Below is a small trained network, with its code and all its weights. Each question gives an input and a class and asks what happens when units are switched off, that is, made to give their printed mean instead of their output.

import numpy as np


def w(rows, s, z=0):
    codes = np.array(rows[::2]) - 128.0
    scale = np.full(codes.shape[1], s)
    scale[-1] = z or s
    return codes * scale


def f(y):
    return y / 2 * (1 + np.tanh(0.7978845608 * (y + 0.044715 * y**3)))


def log_softmax(a):
    a = a - a.max(-1, keepdims=True)
    return a - np.log(np.exp(a).sum(-1, keepdims=True))


def net(x, mask):
    res = np.array(x, float).reshape(1, 5) / 4 @ E
    y = f(res @ A[0][:, :-1].T + A[0][:, -1])
    res = res + np.where(mask, y, B[0][:, -1]) @ B[0][:, :-1]
    return log_softmax(res[-1] @ U[:, :-1].T + U[:, -1])


A, B = {}, {}
E = w([
[180,119,108,185,99,205,128,100,118,122,145],'x0',
[118,81,106,81,172,174,165,103,104,70,74],'x1',
[136,128,112,11,232,116,99,53,173,162,125],'x2',
[129,120,174,128,160,175,184,138,129,159,133],'x3',
[104,170,123,139,131,133,144,179,155,48,225],'x4',
],0.012)
A[0] = w([
[141,139,56,122,96,91,43,81,120,156,73,79],'neuron 1',
[147,174,99,107,95,129,94,186,174,97,169,139],'neuron 2',
[172,24,167,192,108,146,173,161,115,96,58,253],'neuron 3',
[70,143,156,127,91,34,116,181,102,2,147,176],'neuron 4',
[192,117,107,156,29,159,78,121,102,171,142,185],'neuron 5',
[209,197,124,129,155,82,133,120,151,161,133,130],'neuron 6',
[139,82,159,56,195,110,151,114,119,111,91,72],'neuron 7',
[150,61,124,87,113,142,112,57,120,117,108,176],'neuron 8',
[156,105,110,88,139,68,52,96,72,209,64,150],'neuron 9',
[171,129,58,78,181,160,167,54,106,111,108,166],'neuron 10',
[137,161,126,59,143,129,158,64,159,92,174,111],'neuron 11',
],0.0098,0.004)
B[0] = w([
[111,121,144,61,112,97,176,147,98,133,69,197],'neuron 1',
[135,135,105,97,158,108,187,75,176,119,181,187],'neuron 2',
[77,112,153,143,160,147,140,129,75,107,129,245],'neuron 3',
[151,145,69,143,213,9,214,90,144,164,182,240],'neuron 4',
[116,87,116,201,116,161,142,98,134,89,144,221],'neuron 5',
[93,145,76,155,140,131,170,124,135,146,136,165],'neuron 6',
[157,25,149,165,129,151,115,82,103,142,99,207],'neuron 7',
[150,80,159,185,112,167,95,158,103,114,96,196],'neuron 8',
[51,131,147,115,104,83,136,70,70,147,115,247],'neuron 9',
[204,143,181,142,126,133,116,101,142,100,135,218],'neuron 10',
[139,104,124,122,112,131,104,134,185,78,164,181],'neuron 11',
],0.012,0.013)
U = w([
[112,167,42,118,204,47,153,83,254,143,209,130],'0',
[26,99,108,55,95,83,168,205,95,136,84,132],'1',
[153,37,114,180,117,118,131,113,154,120,108,194],'2',
[195,102,123,80,109,162,98,173,215,108,151,4],'3',
],0.0077,0.0018)

Each question gives the input, the list of numbers given to net, and the class t.
The units are the neurons (one row each of A and B). Each row of codes is followed by its name. A weight is (code - 128) times the scale printed after its matrix; where a second scale follows, it is the last column's (A, B and U).
mask holds one flag per neuron, in row order. A switched-off neuron (its flag False) gives its mean, the last column of its row in B, instead of its output. The means were averaged over made-up inputs and are rounded, as every weight is.
A unit's drop is (log p(t) with every unit on - log p(t) with that unit switched off) / (log p(t) with every unit on - log p(t) with every unit switched off).
The circuit of an input: a set's keep is (log p(t) with only the set's units on - log p(t) with every unit switched off) / (log p(t) with every unit on - log p(t) with every unit switched off). Starting from all 11 units, units are removed one at a time, each time the one whose removal leaves the highest keep (on an exact tie, the one counted first), for as long as the keep stays at least 0.8.
circuit, biggest first: the units of the circuit, biggest drop first
most important unit: the unit with the biggest drop
k most important neurons: the k neurons with the biggest drops, biggest first
drop of u: that unit's drop, to one decimal
input [1,-5,8,3,-6], class 1: most important unit => neuron 9
input [-8,-1,4,2,0], class 2: 4 most important neurons => neuron 7; neuron 4; neuron 2; neuron 1
input [6,-8,-2,2,2], class 0: 3 most important neurons => neuron 2; neuron 7; neuron 8
input [3,8,-6,6,4], class 1: 3 most important neurons => neuron 3; neuron 7; neuron 5
input [-3,-2,5,-2,-1], class 1: 4 most important neurons => neuron 4; neuron 9; neuron 5; neuron 1
input [2,1,1,-4,-8], class 1: 2 most important neurons => neuron 1; neuron 9
input [-4,-7,6,-7,-1], class 1: 3 most important neurons => neuron 1; neuron 9; neuron 4
input [-7,-2,3,6,-7], class 1: 2 most important neurons => neuron 9; neuron 5
input [-7,-8,7,-1,-2], class 1: 2 most important neurons => neuron 4; neuron 9
input [-6,4,7,-6,-7], class 2: 3 most important neurons => neuron 7; neuron 10; neuron 8
input [-7,-3,2,-7,-3], class 1: drop of neuron 11 => 0.0
input [-1,5,3,-6,1], class 2: drop of neuron 7 => 0.1
input [5,-2,6,1,0], class 2: drop of neuron 4 => 1.4
input [5,1,-8,-3,2], class 0: circuit, biggest first => neuron 4
